Below are the code and all the weights of a small trained network. Each question names an input and a class and asks about switching units off, where a switched-off unit gives its printed mean instead of its output.

import numpy as np


def w(rows, s, z=0):
    codes = np.array(rows[::2]) - 128.0
    scale = np.full(codes.shape[1], s)
    scale[-1] = z or s
    return codes * scale


def f(y):
    return y / 2 * (1 + np.tanh(0.7978845608 * (y + 0.044715 * y**3)))


def log_softmax(a):
    a = a - a.max(-1, keepdims=True)
    return a - np.log(np.exp(a).sum(-1, keepdims=True))


def net(x, mask):
    res = np.array(x, float).reshape(1, 5) / 4 @ E
    y = f(res @ A[0][:, :-1].T + A[0][:, -1])
    res = res + np.where(mask, y, B[0][:, -1]) @ B[0][:, :-1]
    return log_softmax(res[-1] @ U[:, :-1].T + U[:, -1])


A, B = {}, {}
E = w([
[30,7,38,1,216,200,162],'x0',
[89,117,69,131,78,143,57],'x1',
[85,160,43,104,81,166,94],'x2',
[111,122,116,109,85,171,53],'x3',
[34,230,162,21,209,57,50],'x4',
],0.0076)
A[0] = w([
[69,11,118,64,179,182,164,219],'N1',
[52,154,152,128,124,49,86,201],'N2',
[103,70,113,91,86,165,226,243],'N3',
[92,187,182,100,171,88,174,102],'N4',
[113,136,149,171,220,62,133,5],'N5',
[151,194,135,173,49,146,110,194],'N6',
[119,161,111,2,206,169,75,99],'N7',
[146,186,195,96,108,112,41,214],'N8',
[123,186,143,168,82,100,203,209],'N9',
[98,43,143,85,183,100,108,192],'N10',
[108,80,103,136,7,216,134,216],'N11',
[143,89,136,176,126,157,134,86],'N12',
[101,168,164,86,210,88,77,155],'N13',
[77,169,127,57,182,79,55,224],'N14',
[141,153,117,137,56,199,168,249],'N15',
],0.0086,0.0031)
B[0] = w([
[41,60,82,116,195,146,231,247],'N1',
[76,177,155,55,111,42,97,192],'N2',
[155,31,73,63,189,221,148,195],'N3',
[67,167,148,135,130,108,40,178],'N4',
[111,111,152,192,217,107,56,150],'N5',
[206,215,170,155,144,111,95,204],'N6',
[94,188,99,70,113,218,190,218],'N7',
[152,214,166,146,103,81,29,202],'N8',
[194,142,148,215,178,55,85,178],'N9',
[47,93,36,41,149,233,197,189],'N10',
[194,76,105,176,197,148,208,210],'N11',
[160,59,217,151,133,134,153,147],'N12',
[65,195,72,82,108,122,101,206],'N13',
[78,205,103,115,69,153,104,233],'N14',
[214,86,130,254,56,79,119,181],'N15',
],0.0065,0.012)
U = w([
[254,94,148,245,61,115,113,188],'0',
[101,193,99,156,78,37,45,254],'1',
[136,5,72,159,146,155,160,23],'2',
[39,141,71,93,143,132,121,9],'3',
],0.0077,0.0016)

Each question gives the input, the list of numbers given to net, and the class t.
The units are the neurons (one row each of A and B). Each row of codes is followed by its name. A weight is (code - 128) times the scale printed after its matrix; where a second scale follows, it is the last column's (A, B and U).
mask holds one flag per neuron, in row order. A switched-off neuron (its flag False) gives its mean, the last column of its row in B, instead of its output. The means were averaged over made-up inputs and are rounded, as every weight is.
A unit's drop is (log p(t) with every unit on - log p(t) with that unit switched off) / (log p(t) with every unit on - log p(t) with every unit switched off).
The circuit of an input: a set's keep is (log p(t) with only the set's units on - log p(t) with every unit switched off) / (log p(t) with every unit on - log p(t) with every unit switched off). Starting from the 12 units with the biggest drops (on a tie, the unit counted first), units are removed one at a time, each time the one whose removal leaves the highest keep (on an exact tie, the one counted first), for as long as the keep stays at least 0.8.
units of the circuit, in order: the units of the circuit, biggest drop first
most important unit: the unit with the biggest drop
k most important neurons: the k neurons with the biggest drops, biggest first
drop of u: that unit's drop, to one decimal
input [-1,-4,-4,-2,-1], class 0: most important unit : N1
input [0,-5,3,-6,-1], class 0: units of the circuit, in order : N1, N13
input [0,1,2,-7,5], class 1: 2 most important neurons : N1, N3
input [0,-1,-1,2,-6], class 0: 4 most important neurons : N1, N10, N15, N7
input [0,-1,1,1,-5], class 0: 4 most important neurons : N1, N10, N15, N7
input [0,6,7,-7,3], class 1: 3 most important neurons : N1, N10, N3
input [0,-5,-2,5,5], class 1: drop of N8 : 0.4
input [-1,6,-7,-6,0], class 0: drop of N10 : 0.2
input [-2,-8,-6,-8,4], class 1: drop of N6 : 0.0
input [-1,6,-7,6,-4], class 0: drop of N1 : 0.1
